Below are the code and all the weights of a small trained network. Each question names an input and a class and asks about switching units off, where a switched-off unit gives its printed mean instead of its output.

import numpy as np


def w(rows, s, z=0):
    codes = np.array(rows[::2]) - 128.0
    scale = np.full(codes.shape[1], s)
    scale[-1] = z or s
    return codes * scale


def norm(h):
    return h / np.sqrt((h * h).mean(-1, keepdims=True) + 1e-5)


def f(y):
    return y / 2 * (1 + np.tanh(0.7978845608 * (y + 0.044715 * y**3)))


def log_softmax(a):
    a = a - a.max(-1, keepdims=True)
    return a - np.log(np.exp(a).sum(-1, keepdims=True))


def net(x, mask):
    res = np.array(x, float).reshape(1, 3) / 4 @ E
    u = 0
    for l in range(2):
        y = f(norm(res) @ A[l][:, :-1].T + A[l][:, -1])
        res = res + np.where(mask[u : u + 6], y, B[l][:, -1]) @ B[l][:, :-1]
        u += 6
    return log_softmax(norm(res)[-1] @ U[:, :-1].T + U[:, -1])


A, B = {}, {}
E = w([
[166,190,89,35,167,124,148],'x0',
[36,242,113,133,138,171,77],'x1',
[148,169,170,54,20,41,2],'x2',
],0.0044)
A[0] = w([
[224,57,90,97,120,83,188,225],'0.n0',
[50,40,236,191,166,97,75,35],'0.n1',
[44,187,117,184,120,177,78,145],'0.n2',
[164,50,124,171,65,43,176,156],'0.n3',
[149,213,15,2,151,99,198,34],'0.n4',
[87,250,101,140,140,158,94,6],'0.n5',
],0.0062,0.0024)
B[0] = w([
[121,152,171,175,169,181,49,252],'0.n0',
[161,158,170,42,69,232,205,193],'0.n1',
[189,84,162,161,169,80,127,249],'0.n2',
[116,182,131,158,194,112,112,227],'0.n3',
[255,89,164,130,92,203,99,213],'0.n4',
[117,96,203,199,183,150,96,208],'0.n5',
],0.008,0.0042)
A[1] = w([
[110,76,48,148,191,224,168,127],'1.n0',
[149,118,211,113,51,142,233,82],'1.n1',
[208,79,110,187,174,88,116,232],'1.n2',
[54,84,253,174,33,148,198,5],'1.n3',
[144,170,126,122,92,52,72,160],'1.n4',
[115,184,116,173,203,127,157,250],'1.n5',
],0.0069,0.0024)
B[1] = w([
[143,177,127,2,50,68,129,217],'1.n0',
[129,189,128,115,150,166,36,160],'1.n1',
[53,115,124,167,116,133,136,253],'1.n2',
[211,121,139,98,132,184,106,185],'1.n3',
[40,133,77,115,110,107,216,185],'1.n4',
[106,127,104,173,111,76,84,226],'1.n5',
],0.01,0.0052)
U = w([
[254,162,199,40,124,216,69,221],'0',
[58,148,202,195,228,65,85,228],'1',
[75,186,73,9,53,24,165,215],'2',
[111,138,127,159,109,185,47,101],'3',
[138,77,17,123,182,185,221,1],'4',
[139,61,92,57,230,140,207,1],'5',
],0.0083,0.0048)

Each question gives the input, the list of numbers given to net, and the class t.
The units are the neurons (one row each of A and B). Each row of codes is followed by its name. A weight is (code - 128) times the scale printed after its matrix; where a second scale follows, it is the last column's (A, B and U).
mask holds one flag per neuron, layer by layer. A switched-off neuron (its flag False) gives its mean, the last column of its row in B, instead of its output. The means were averaged over made-up inputs and are rounded, as every weight is.
A unit's drop is (log p(t) with every unit on - log p(t) with that unit switched off) / (log p(t) with every unit on - log p(t) with every unit switched off).
most important unit: the unit with the biggest drop
k most important neurons: the k neurons with the biggest drops, biggest first
k most important neurons of layer l: the k neurons of layer l with the biggest drops, biggest first
input [3,8,6], class 1: 2 most important neurons => (0.n5; 1.n0)
input [2,-1,2], class 3: 2 most important neurons => (0.n1; 1.n0)
input [-5,-7,4], class 1: most important unit => 0.n3
input [3,0,-4], class 2: 4 most important neurons => (1.n0; 0.n1; 0.n2; 1.n3)
input [-4,1,6], class 2: 2 most important neurons of layer 0 => (0.n4; 0.n5)
input [-6,-1,-6], class 0: 4 most important neurons => (0.n1; 1.n3; 1.n4; 1.n1)
input [-8,-2,7], class 0: 2 most important neurons => (0.n1; 1.n3)
input [-8,8,-8], class 0: 3 most important neurons of layer 0 => (0.n3; 0.n1; 0.n0)
input [-8,-8,-5], class 0: 3 most important neurons of layer 1 => (1.n0; 1.n3; 1.n4)
input [-7,-7,8], class 2: 2 most important neurons => (1.n4; 0.n3)
input [-5,5,-5], class 0: 3 most important neurons of layer 1 => (1.n3; 1.n4; 1.n0)
input [0,-2,4], class 2: 2 most important neurons of layer 0 => (0.n5; 0.n2)
input [-7,6,0], class 0: 2 most important neurons => (0.n1; 1.n3)
input [4,-1,-8], class 2: most important neuron of layer 1 => (1.n0)
input [-8,7,3], class 0: 3 most important neurons of layer 0 => (0.n1; 0.n3; 0.n0)
input [-2,-5,5], class 1: 2 most important neurons of layer 0 => (0.n0; 0.n3)
input [-1,4,7], class 2: 2 most important neurons => (1.n4; 0.n0)
input [3,-6,7], class 2: 3 most important neurons of layer 0 => (0.n5; 0.n2; 0.n4)
input [1,-5,5], class 1: 2 most important neurons of layer 0 => (0.n0; 0.n3)
input [-2,3,-5], class 2: 3 most important neurons => (1.n0; 0.n0; 0.n3)
